Below is a small trained network, with its code and all its weights. Each question gives an input and a class and asks what happens when units are switched off, that is, made to give their printed mean instead of their output.

import numpy as np


def w(rows, s, z=0):
    codes = np.array(rows[::2]) - 128.0
    scale = np.full(codes.shape[1], s)
    scale[-1] = z or s
    return codes * scale


def norm(h):
    return h / np.sqrt((h * h).mean(-1, keepdims=True) + 1e-5)


def f(y):
    return np.maximum(y, 0)


def log_softmax(a):
    a = a - a.max(-1, keepdims=True)
    return a - np.log(np.exp(a).sum(-1, keepdims=True))


def net(x, mask):
    res = np.array(x, float).reshape(1, 5) / 4 @ E
    u = 0
    for l in range(2):
        y = f(norm(res) @ A[l][:, :-1].T + A[l][:, -1])
        res = res + np.where(mask[u : u + 13], y, B[l][:, -1]) @ B[l][:, :-1]
        u += 13
    return log_softmax(norm(res)[-1] @ U[:, :-1].T + U[:, -1])


A, B = {}, {}
E = w([
[63,137,139,4,168,168,122,177,143,141,164],'x0',
[224,134,157,95,160,79,118,189,163,125,22],'x1',
[108,125,122,75,58,110,170,83,123,125,85],'x2',
[136,60,178,113,116,175,89,131,93,46,112],'x3',
[146,86,147,135,164,164,140,76,166,174,124],'x4',
],0.0039)
A[0] = w([
[186,107,129,162,160,195,115,70,155,164,88,115],'0.n0',
[107,178,117,42,33,87,179,58,140,115,83,4],'0.n1',
[128,255,41,124,181,89,139,131,167,229,93,86],'0.n2',
[124,120,116,8,107,154,167,156,111,135,140,32],'0.n3',
[115,186,73,97,25,54,112,245,71,56,118,50],'0.n4',
[155,163,164,149,220,89,73,194,143,147,77,49],'0.n5',
[127,151,125,143,158,84,99,194,99,72,161,45],'0.n6',
[123,112,147,58,116,52,157,114,173,109,23,89],'0.n7',
[117,3,183,123,168,136,55,119,120,17,104,83],'0.n8',
[103,154,111,19,215,167,127,155,180,108,137,84],'0.n9',
[156,68,155,92,205,151,119,69,202,163,134,27],'0.n10',
[96,118,105,164,196,160,48,150,179,113,192,94],'0.n11',
[98,32,148,118,132,146,212,96,160,190,65,81],'0.n12',
],0.0045,0.0022)
B[0] = w([
[94,204,133,125,123,116,125,121,159,86,123,191],'0.n0',
[196,42,150,135,74,128,112,117,209,68,225,203],'0.n1',
[82,77,192,105,204,36,186,120,80,88,150,253],'0.n2',
[59,96,145,200,111,177,57,187,176,97,106,190],'0.n3',
[148,208,185,121,167,174,128,20,150,132,128,211],'0.n4',
[181,121,52,97,77,196,177,135,56,187,117,197],'0.n5',
[141,159,144,120,176,145,116,95,185,108,154,157],'0.n6',
[157,69,65,103,102,196,119,104,95,164,128,215],'0.n7',
[114,126,151,103,156,15,172,121,112,174,142,211],'0.n8',
[67,114,156,252,97,142,94,167,184,159,62,224],'0.n9',
[120,238,157,83,157,154,113,125,117,72,168,180],'0.n10',
[194,119,87,110,39,114,119,157,128,111,195,192],'0.n11',
[150,194,145,111,89,125,106,76,115,79,151,185],'0.n12',
],0.0046,0.0044)
A[1] = w([
[180,85,82,88,134,144,113,154,139,138,17,68],'1.n0',
[89,61,180,95,184,43,120,110,72,122,124,54],'1.n1',
[137,151,122,232,121,100,137,80,130,70,78,16],'1.n2',
[60,133,119,152,164,145,147,179,109,159,116,152],'1.n3',
[146,70,210,95,116,152,76,133,42,62,101,87],'1.n4',
[111,112,76,224,73,90,103,123,116,150,50,9],'1.n5',
[97,53,84,119,42,163,166,111,140,125,159,103],'1.n6',
[219,154,95,168,184,118,94,218,116,155,206,47],'1.n7',
[160,105,90,166,155,141,137,161,129,130,185,19],'1.n8',
[81,84,48,154,107,123,129,114,47,169,194,113],'1.n9',
[178,142,109,165,118,71,140,59,109,89,105,156],'1.n10',
[166,254,151,90,143,183,119,88,192,119,180,144],'1.n11',
[54,145,92,141,118,195,92,72,87,87,157,105],'1.n12',
],0.0056,0.0015)
B[1] = w([
[140,240,20,134,175,182,152,156,2,158,169,188],'1.n0',
[96,101,81,198,156,47,202,159,135,159,122,179],'1.n1',
[42,163,141,103,142,171,71,197,149,108,89,204],'1.n2',
[128,86,144,214,47,123,106,132,149,114,82,177],'1.n3',
[109,137,123,202,142,16,227,90,177,179,215,189],'1.n4',
[35,90,130,105,134,200,84,249,183,127,124,164],'1.n5',
[240,113,41,101,116,115,55,184,109,100,168,211],'1.n6',
[135,46,101,69,7,126,117,5,171,70,175,200],'1.n7',
[166,75,147,32,83,147,80,120,159,66,104,155],'1.n8',
[218,164,122,59,166,117,204,173,73,187,11,198],'1.n9',
[35,82,178,102,140,200,82,200,175,174,162,253],'1.n10',
[128,137,154,177,161,116,96,48,57,54,49,227],'1.n11',
[217,191,106,129,214,138,170,147,90,200,7,215],'1.n12',
],0.0041,0.005)
U = w([
[218,166,57,106,142,177,160,161,43,185,82,177],'0',
[35,97,160,159,102,199,62,217,190,143,96,193],'1',
[106,95,160,164,149,2,214,117,133,152,161,254],'2',
[192,62,107,94,38,144,86,61,155,69,168,46],'3',
[118,200,206,154,167,146,106,30,103,79,79,10],'4',
],0.0089,0.0005)

Each question gives the input, the list of numbers given to net, and the class t.
The units are the neurons (one row each of A and B). Each row of codes is followed by its name. A weight is (code - 128) times the scale printed after its matrix; where a second scale follows, it is the last column's (A, B and U).
mask holds one flag per neuron, layer by layer. A switched-off neuron (its flag False) gives its mean, the last column of its row in B, instead of its output. The means were averaged over made-up inputs and are rounded, as every weight is.
A unit's drop is (log p(t) with every unit on - log p(t) with that unit switched off) / (log p(t) with every unit on - log p(t) with every unit switched off).
The circuit of an input: a set's keep is (log p(t) with only the set's units on - log p(t) with every unit switched off) / (log p(t) with every unit on - log p(t) with every unit switched off). Starting from the 12 units with the biggest drops (on a tie, the unit counted first), units are removed one at a time, each time the one whose removal leaves the highest keep (on an exact tie, the one counted first), for as long as the keep stays at least 0.8.
circuit, biggest first: the units of the circuit, biggest drop first
most important unit: the unit with the biggest drop
k most important neurons: the k neurons with the biggest drops, biggest first
k most important neurons of layer l: the k neurons of layer l with the biggest drops, biggest first
input [-6,-5,-5,5,-6], class 1: circuit, biggest first	1.n2, 1.n11
input [7,5,2,5,8], class 4: most important unit	0.n10
input [4,-2,-6,-3,-6], class 3: 2 most important neurons of layer 1	1.n7, 1.n8
input [-8,6,-2,7,-5], class 1: 3 most important neurons	1.n10, 0.n2, 1.n2
input [5,4,-6,-3,-8], class 4: circuit, biggest first	0.n4, 1.n11
input [-6,-5,-3,7,1], class 2: 2 most important neurons	0.n8, 0.n9
input [5,3,-6,6,4], class 2: 3 most important neurons of layer 1	1.n4, 1.n6, 1.n10
input [4,3,5,5,8], class 4: 3 most important neurons of layer 0	0.n10, 0.n2, 0.n12
input [4,4,-7,7,7], class 2: 2 most important neurons	0.n8, 1.n4
input [7,-7,-2,-4,4], class 0: circuit, biggest first	1.n9, 1.n12
input [2,-6,-8,2,1], class 3: 2 most important neurons	0.n11, 1.n7
input [-8,0,0,2,8], class 1: 2 most important neurons	1.n10, 0.n4
input [-5,4,-7,-5,6], class 3: 3 most important neurons of layer 0	0.n5, 0.n4, 0.n9
input [5,0,-7,-8,0], class 2: most important unit	0.n2
input [3,-7,-6,-1,-8], class 4: circuit, biggest first	1.n11, 0.n4
input [-5,5,-8,6,-1], class 3: circuit, biggest first	1.n7, 1.n12
input [-3,4,-7,-5,-5], class 3: 2 most important neurons	1.n7, 0.n5
input [-6,7,0,7,-5], class 0: circuit, biggest first	1.n0, 0.n5
input [-4,-6,-7,-2,5], class 3: circuit, biggest first	0.n11, 1.n8
input [3,4,4,-6,3], class 2: circuit, biggest first	0.n2
input [5,8,-6,6,2], class 0: 2 most important neurons	0.n5, 1.n0
input [0,0,0,-4,5], class 4: 2 most important neurons	0.n10, 0.n12
input [4,3,8,-4,8], class 3: 2 most important neurons	0.n1, 0.n7
input [1,1,2,0,-2], class 3: 3 most important neurons	0.n1, 0.n7, 0.n10
input [-7,5,6,-7,-3], class 1: circuit, biggest first	1.n10, 1.n5
input [5,-7,-2,2,7], class 0: circuit, biggest first	1.n12, 1.n9
input [4,2,5,6,2], class 2: circuit, biggest first	1.n4
